Below are the code and all the weights of a small trained network. Each question names an input and a target symbol and asks about switching units off, where a switched-off unit gives its printed mean instead of its output.

import numpy as np


def w(rows, s, z=0):
    codes = np.array(rows[::2]) - 128.0
    scale = np.full(codes.shape[1], s)
    scale[-1] = z or s
    return codes * scale


def f(y):
    return np.maximum(y, 0)


def softmax(a):
    e = np.exp(a - a.max(-1, keepdims=True))
    return e / e.sum(-1, keepdims=True)


def log_softmax(a):
    a = a - a.max(-1, keepdims=True)
    return a - np.log(np.exp(a).sum(-1, keepdims=True))


def net(x, mask):
    ids = ['βγθξστψ'.index(c) for c in x.split()]
    T = len(ids)
    res = E[ids] + P[:T]
    u = 0
    for l in range(2):
        q, k, v = (res @ M[l].T for M in (Q, K, V))
        z = softmax(np.where(np.tri(T) > 0, q @ k.T / 2**0.5, -1e9)) @ v
        res = res + np.where(mask[u], z, O[l][:, -1]) @ O[l][:, :-1]
        u += 1
        y = f(res @ A[l][:, :-1].T + A[l][:, -1])
        res = res + np.where(mask[u : u + 12], y, B[l][:, -1]) @ B[l][:, :-1]
        u += 12
    return log_softmax(res[-1] @ U[:, :-1].T + U[:, -1])


Q, K, V, O, A, B = {}, {}, {}, {}, {}, {}
E = w([
[227,127,106,180],'β',
[52,237,65,44],'γ',
[192,245,83,168],'θ',
[186,118,108,139],'ξ',
[136,158,16,151],'σ',
[42,172,124,173],'τ',
[170,222,49,137],'ψ',
],0.011)
P = w([
[129,113,250,139],'0',
[107,208,113,179],'1',
[120,27,189,120],'2',
[115,201,133,159],'3',
[98,49,103,117],'4',
[118,196,153,140],'5',
[127,60,111,107],'6',
[128,196,162,126],'7',
[155,69,117,94],'8',
[132,198,179,113],'9',
[148,79,127,84],'10',
],0.011)
Q[0] = w([
[120,251,150,164],'0.h0',
[94,72,128,170],'0.h0',
],0.017)
K[0] = w([
[246,107,50,25],'0.h0',
[129,101,145,193],'0.h0',
],0.014)
V[0] = w([
[231,110,36,99],'0.h0',
[130,116,148,254],'0.h0',
],0.0073)
O[0] = w([
[171,105,1,96,104],'0.h0',
[214,86,181,10,6],'0.h0',
],0.0051,0.0022)
A[0] = w([
[205,153,190,206,15],'0.n0',
[98,155,26,126,48],'0.n1',
[119,177,189,171,135],'0.n2',
[204,151,113,86,71],'0.n3',
[103,158,113,160,105],'0.n4',
[111,124,199,131,60],'0.n5',
[134,90,74,217,148],'0.n6',
[153,152,191,124,253],'0.n7',
[175,114,235,109,148],'0.n8',
[90,4,87,51,37],'0.n9',
[180,34,96,107,145],'0.n10',
[95,165,81,138,65],'0.n11',
],0.011,0.0049)
B[0] = w([
[104,53,141,28,150],'0.n0',
[205,65,182,148,254],'0.n1',
[165,179,160,129,200],'0.n2',
[95,112,166,124,155],'0.n3',
[139,115,168,135,195],'0.n4',
[141,50,107,115,143],'0.n5',
[129,101,69,87,169],'0.n6',
[111,203,100,96,211],'0.n7',
[148,139,56,196,162],'0.n8',
[251,183,51,131,142],'0.n9',
[85,183,183,176,148],'0.n10',
[165,93,175,151,223],'0.n11',
],0.019,0.006)
Q[1] = w([
[63,8,120,204],'1.h0',
[127,199,141,94],'1.h0',
],0.015)
K[1] = w([
[196,54,240,100],'1.h0',
[1,86,141,101],'1.h0',
],0.0079)
V[1] = w([
[77,132,25,121],'1.h0',
[2,181,116,146],'1.h0',
],0.0065)
O[1] = w([
[98,3,132,228,5],'1.h0',
[84,17,91,169,56],'1.h0',
],0.005,0.0023)
A[1] = w([
[35,145,100,145,186],'1.n0',
[161,23,104,89,251],'1.n1',
[214,120,107,86,130],'1.n2',
[35,80,138,84,213],'1.n3',
[138,32,110,132,72],'1.n4',
[136,49,142,173,114],'1.n5',
[141,136,174,196,98],'1.n6',
[119,30,93,125,157],'1.n7',
[113,102,251,80,69],'1.n8',
[69,58,115,21,41],'1.n9',
[126,75,200,144,62],'1.n10',
[145,94,10,89,208],'1.n11',
],0.012,0.0035)
B[1] = w([
[195,99,43,121,146],'1.n0',
[23,100,87,24,167],'1.n1',
[92,92,93,174,255],'1.n2',
[103,34,122,167,135],'1.n3',
[157,163,165,100,135],'1.n4',
[214,136,115,153,158],'1.n5',
[141,94,174,60,202],'1.n6',
[161,163,124,160,132],'1.n7',
[90,192,157,198,217],'1.n8',
[118,54,252,121,133],'1.n9',
[200,98,80,132,181],'1.n10',
[219,187,159,136,165],'1.n11',
],0.019,0.011)
U = w([
[171,92,147,26,78],'β',
[237,95,146,144,2],'γ',
[96,151,97,219,139],'θ',
[252,242,4,19,189],'ξ',
[116,37,34,175,164],'σ',
[172,177,175,36,106],'τ',
[252,43,23,64,204],'ψ',
],0.0047,0.0049)

Each question gives the input, a string of symbols that net reads in full, and the target symbol t.
The units are the heads (2 rows each of Q, K, V and O) and the neurons (one row each of A and B). Each row of codes is followed by its name. A weight is (code - 128) times the scale printed after its matrix; where a second scale follows, it is the last column's (O, A, B and U).
mask holds one flag per unit, layer by layer, with each layer's heads first. A switched-off unit (its flag False) gives its mean, the last column of its rows in O or B, instead of its output. The means were averaged over made-up inputs and are rounded, as every weight is.
A unit's drop is (log p(t) with every unit on - log p(t) with that unit switched off) / (log p(t) with every unit on - log p(t) with every unit switched off).
unit that matters most: the unit with the biggest drop
top k neurons: the k neurons with the biggest drops, biggest first
top k neurons in layer l: the k neurons of layer l with the biggest drops, biggest first
input ψ γ τ ξ γ ψ γ γ β, target ξ: top 3 neurons -> [0.n8, 1.n2, 0.n1]
input ψ γ γ τ, target τ: top 2 neurons in layer 1 -> [1.n6, 1.n2]
input γ τ ψ, target ξ: unit that matters most -> 0.n1
input ξ γ ξ ξ σ γ ψ γ, target ψ: top 3 neurons in layer 0 -> [0.n1, 0.n11, 0.n7]
input θ γ ψ γ γ, target σ: top 3 neurons in layer 0 -> [0.n9, 0.n2, 0.n7]
input θ ξ γ, target ξ: top 4 neurons -> [0.n9, 0.n1, 0.n0, 1.n11]
input γ ξ ψ ψ ψ θ σ, target ξ: top 2 neurons -> [1.n11, 0.n6]
input γ γ θ σ γ τ, target τ: top 3 neurons -> [0.n2, 1.n2, 1.n6]
input γ ψ ξ γ γ σ β β, target β: top 3 neurons -> [0.n0, 1.n9, 0.n1]
input ψ ξ γ γ γ β γ, target θ: top 2 neurons -> [0.n2, 0.n7]
input γ γ γ ψ γ γ ψ γ σ, target ξ: top 4 neurons in layer 0 -> [0.n6, 0.n11, 0.n2, 0.n4]
input γ ψ τ ψ ψ ξ ψ β ψ, target θ: top 2 neurons -> [0.n2, 0.n3]
input τ σ ψ, target ξ: top 2 neurons in layer 1 -> [1.n2, 1.n0]
input ψ β γ γ ψ γ γ ψ γ ψ τ, target ξ: top 4 neurons -> [0.n1, 0.n2, 0.n7, 0.n11]
input γ σ γ ψ, target ψ: top 2 neurons -> [0.n1, 0.n11]
input ξ ψ γ σ γ γ θ σ ψ ξ ψ, target σ: top 2 neurons in layer 1 -> [1.n2, 1.n11]
input γ τ γ γ ψ γ γ θ ψ σ, target σ: top 3 neurons -> [1.n2, 0.n1, 0.n6]
input τ γ θ, target ξ: top neuron -> [0.n1]
input ξ β γ γ ψ γ τ τ β ψ ψ, target σ: top 2 neurons -> [0.n7, 0.n2]
input ψ γ γ τ θ, target ξ: unit that matters most -> 1.n11
input γ ψ ψ σ σ θ, target θ: top 3 neurons -> [0.n0, 0.n2, 0.n8]
input γ γ β β, target β: top 4 neurons -> [0.n0, 1.n9, 1.n1, 0.n1]
input γ ψ γ τ γ ψ ψ γ, target ψ: top 3 neurons in layer 0 -> [0.n1, 0.n11, 0.n0]
input γ γ θ γ ψ σ γ γ, target γ: top 3 neurons in layer 0 -> [0.n1, 0.n11, 0.n6]
input γ ψ γ σ γ β γ ψ γ θ, target θ: top 4 neurons in layer 0 -> [0.n0, 0.n2, 0.n8, 0.n7]
input β σ γ θ γ ψ σ τ τ ψ γ, target σ: top 3 neurons in layer 1 -> [1.n2, 1.n11, 1.n1]
input γ γ θ σ τ γ τ γ γ, target θ: top 3 neurons in layer 0 -> [0.n7, 0.n2, 0.n1]
input β ψ γ γ γ γ γ ψ, target γ: top 2 neurons in layer 0 -> [0.n1, 0.n11]
